Below are the code and all the weights of a small trained network. Each question names an input and a class and asks about switching units off, where a switched-off unit gives its printed mean instead of its output.

import numpy as np


def w(rows, s, z=0):
    codes = np.array(rows[::2]) - 128.0
    scale = np.full(codes.shape[1], s)
    scale[-1] = z or s
    return codes * scale


def f(y):
    return np.maximum(y, 0)


def log_softmax(a):
    a = a - a.max(-1, keepdims=True)
    return a - np.log(np.exp(a).sum(-1, keepdims=True))


def net(x, mask):
    res = np.array(x, float).reshape(1, 7) / 4 @ E
    y = f(res @ A[0][:, :-1].T + A[0][:, -1])
    res = res + np.where(mask, y, B[0][:, -1]) @ B[0][:, :-1]
    return log_softmax(res[-1] @ U[:, :-1].T + U[:, -1])


A, B = {}, {}
E = w([
[128,128,127],'x0',
[128,128,127],'x1',
[128,128,127],'x2',
[248,63,58],'x3',
[128,128,128],'x4',
[233,246,152],'x5',
[193,69,245],'x6',
],0.012)
A[0] = w([
[171,210,62,248],'neuron 0',
[173,70,253,164],'neuron 1',
[28,201,214,255],'neuron 2',
[53,8,109,234],'neuron 3',
[124,110,84,193],'neuron 4',
[62,29,108,245],'neuron 5',
],0.014,0.009)
B[0] = w([
[151,181,111,226],'neuron 0',
[200,99,254,228],'neuron 1',
[17,198,183,236],'neuron 2',
[79,54,111,249],'neuron 3',
[128,116,43,173],'neuron 4',
[78,62,81,237],'neuron 5',
],0.015,0.021)
U = w([
[45,117,114,120],'0',
[70,49,228,4],'1',
[135,77,59,209],'2',
[168,4,165,36],'3',
[101,191,143,217],'4',
[130,153,228,142],'5',
[189,156,86,75],'6',
[217,109,172,170],'7',
],0.018,0.0042)

Each question gives the input, the list of numbers given to net, and the class t.
The units are the neurons (one row each of A and B). Each row of codes is followed by its name. A weight is (code - 128) times the scale printed after its matrix; where a second scale follows, it is the last column's (A, B and U).
mask holds one flag per neuron, in row order. A switched-off neuron (its flag False) gives its mean, the last column of its row in B, instead of its output. The means were averaged over made-up inputs and are rounded, as every weight is.
A unit's drop is (log p(t) with every unit on - log p(t) with that unit switched off) / (log p(t) with every unit on - log p(t) with every unit switched off).
The circuit of an input: a set's keep is (log p(t) with only the set's units on - log p(t) with every unit switched off) / (log p(t) with every unit on - log p(t) with every unit switched off). Starting from all 6 units, units are removed one at a time, each time the one whose removal leaves the highest keep (on an exact tie, the one counted first), for as long as the keep stays at least 0.8.
circuit, biggest first: the units of the circuit, biggest drop first
most important unit: the unit with the biggest drop
top k neurons: the k neurons with the biggest drops, biggest first
drop when u is switched off: that unit's drop, to one decimal
input [-1,-3,5,-6,-5,1,3], class 5: most important unit -> neuron 3
input [-5,-7,4,2,-5,-7,-4], class 2: top 2 neurons -> (neuron 2; neuron 1)
input [3,-4,4,1,-4,6,-1], class 6: top 2 neurons -> (neuron 2; neuron 1)
input [4,7,-5,-2,0,2,-1], class 4: top 3 neurons -> (neuron 1; neuron 3; neuron 5)
input [-6,4,-7,6,-7,2,3], class 7: top 3 neurons -> (neuron 2; neuron 3; neuron 5)
input [7,-4,6,-6,6,1,7], class 5: top 2 neurons -> (neuron 3; neuron 5)
input [-3,-7,-3,-4,-4,2,-2], class 4: circuit, biggest first -> (neuron 1; neuron 3; neuron 5)
input [-6,2,-7,4,1,6,-3], class 6: top 2 neurons -> (neuron 2; neuron 1)
input [2,4,3,6,6,0,6], class 3: top 2 neurons -> (neuron 2; neuron 0)
input [-1,5,-4,5,1,1,-5], class 6: top 4 neurons -> (neuron 3; neuron 5; neuron 2; neuron 0)
input [1,-2,-5,2,5,-8,5], class 3: drop when neuron 2 is switched off -> 0.9
input [0,-4,3,2,6,1,2], class 7: drop when neuron 5 is switched off -> 0.2
input [2,5,7,5,-1,7,4], class 7: drop when neuron 2 is switched off -> 0.8
input [6,0,2,8,0,3,8], class 7: circuit, biggest first -> (neuron 3)
